Below are the code and all the weights of a small trained network. Each question names an input and a target symbol and asks about switching units off, where a switched-off unit gives its printed mean instead of its output.

import numpy as np


def w(rows, s, z=0):
    codes = np.array(rows[::2]) - 128.0
    scale = np.full(codes.shape[1], s)
    scale[-1] = z or s
    return codes * scale


def norm(h):
    return h / np.sqrt((h * h).mean(-1, keepdims=True) + 1e-5)


def f(y):
    return np.maximum(y, 0)


def softmax(a):
    e = np.exp(a - a.max(-1, keepdims=True))
    return e / e.sum(-1, keepdims=True)


def log_softmax(a):
    a = a - a.max(-1, keepdims=True)
    return a - np.log(np.exp(a).sum(-1, keepdims=True))


def net(x, mask):
    ids = ['ΔΘΛαβγεζψω'.index(c) for c in x.split()]
    T = len(ids)
    res = E[ids] + P[:T]
    q, k, v = (norm(res) @ M[0].T for M in (Q, K, V))
    z = softmax(np.where(np.tri(T) > 0, q @ k.T / 2**0.5, -1e9)) @ v
    res = res + np.where(mask[0], z, O[0][:, -1]) @ O[0][:, :-1]
    y = f(norm(res) @ A[0][:, :-1].T + A[0][:, -1])
    res = res + np.where(mask[1:13], y, B[0][:, -1]) @ B[0][:, :-1]
    return log_softmax(norm(res)[-1] @ U[:, :-1].T + U[:, -1])


Q, K, V, O, A, B = {}, {}, {}, {}, {}, {}
E = w([
[136,123,103,117,129],'Δ',
[192,94,110,145,96],'Θ',
[107,142,99,113,85],'Λ',
[173,134,153,119,134],'α',
[169,122,153,155,249],'β',
[125,139,166,148,181],'γ',
[201,80,146,97,129],'ε',
[96,79,109,110,112],'ζ',
[110,172,78,151,173],'ψ',
[117,115,107,191,106],'ω',
],0.018)
P = w([
[2,129,42,73,160],'0',
[189,191,140,95,79],'1',
[90,96,134,170,219],'2',
[211,206,145,106,103],'3',
[161,92,142,185,216],'4',
[221,219,163,115,120],'5',
],0.0061)
Q[0] = w([
[153,2,146,137,140],'H0',
[157,126,118,122,201],'H0',
],0.0083)
K[0] = w([
[242,24,71,229,3],'H0',
[149,46,236,185,236],'H0',
],0.004)
V[0] = w([
[169,73,102,139,181],'H0',
[106,86,97,255,102],'H0',
],0.007)
O[0] = w([
[2,179,66,187,189,159],'H0',
[89,98,131,119,78,11],'H0',
],0.0062,0.0012)
A[0] = w([
[138,168,163,60,195,231],'N0',
[156,37,156,157,102,179],'N1',
[245,142,154,55,86,165],'N2',
[106,197,137,107,87,109],'N3',
[113,122,116,144,230,183],'N4',
[170,115,93,66,106,123],'N5',
[175,173,116,80,84,97],'N6',
[128,37,80,153,182,253],'N7',
[168,173,105,126,80,125],'N8',
[52,2,66,193,247,101],'N9',
[187,151,124,86,106,91],'N10',
[96,89,153,77,76,93],'N11',
],0.0077,0.0026)
B[0] = w([
[97,176,79,65,36,213],'N0',
[94,249,55,72,140,166],'N1',
[51,117,111,139,130,254],'N2',
[174,47,183,128,119,172],'N3',
[59,2,117,179,72,215],'N4',
[185,148,110,118,152,198],'N5',
[95,117,188,187,197,204],'N6',
[102,87,240,50,58,208],'N7',
[151,108,199,171,150,197],'N8',
[47,13,111,61,104,226],'N9',
[113,85,56,107,191,186],'N10',
[135,120,171,192,183,161],'N11',
],0.005,0.0062)
U = w([
[116,120,55,139,230,28],'Δ',
[215,78,40,164,90,102],'Θ',
[167,2,229,155,73,135],'Λ',
[196,197,164,109,179,253],'α',
[105,80,117,184,224,149],'β',
[53,232,195,73,51,70],'γ',
[202,124,79,22,119,97],'ε',
[3,43,55,48,59,161],'ζ',
[107,147,41,162,121,71],'ψ',
[138,129,74,192,2,60],'ω',
],0.0087,0.0046)

Each question gives the input, a string of symbols that net reads in full, and the target symbol t.
The units are the heads (2 rows each of Q, K, V and O) and the neurons (one row each of A and B). Each row of codes is followed by its name. A weight is (code - 128) times the scale printed after its matrix; where a second scale follows, it is the last column's (O, A, B and U).
mask holds one flag per unit, heads first, then neurons. A switched-off unit (its flag False) gives its mean, the last column of its rows in O or B, instead of its output. The means were averaged over made-up inputs and are rounded, as every weight is.
A unit's drop is (log p(t) with every unit on - log p(t) with that unit switched off) / (log p(t) with every unit on - log p(t) with every unit switched off).
most important unit: the unit with the biggest drop
top k neurons: the k neurons with the biggest drops, biggest first
drop when u is switched off: that unit's drop, to one decimal
input ω γ Λ ε ψ, target ζ: most important unit => N9
input Λ Λ γ γ ω, target ζ: top 2 neurons => N9, N1
input Λ Λ Λ ε ω Δ, target Δ: top 2 neurons => N2, N10
input ε Λ Λ γ Λ, target β: top 3 neurons => N0, N9, N4
input Λ Λ Λ, target β: top 2 neurons => N11, N0
input Λ γ Λ Λ Λ Λ, target Λ: top 2 neurons => N3, N6
input Λ Δ γ α, target α: top 2 neurons => N9, N7
input γ ε γ Λ α, target ζ: top 2 neurons => N0, N8
input α Λ Λ Λ, target α: top 3 neurons => N4, N9, N6
input Λ γ Δ ω γ γ, target γ: drop when N8 is switched off => 0.2
input Λ ζ ε γ, target γ: drop when N6 is switched off => 0.3
input ω Λ γ ε, target ε: drop when N1 is switched off => 0.2
input Θ Λ Λ, target Λ: drop when N4 is switched off => 0.1
input ω γ ω Λ Λ ε, target ε: most important unit => N1
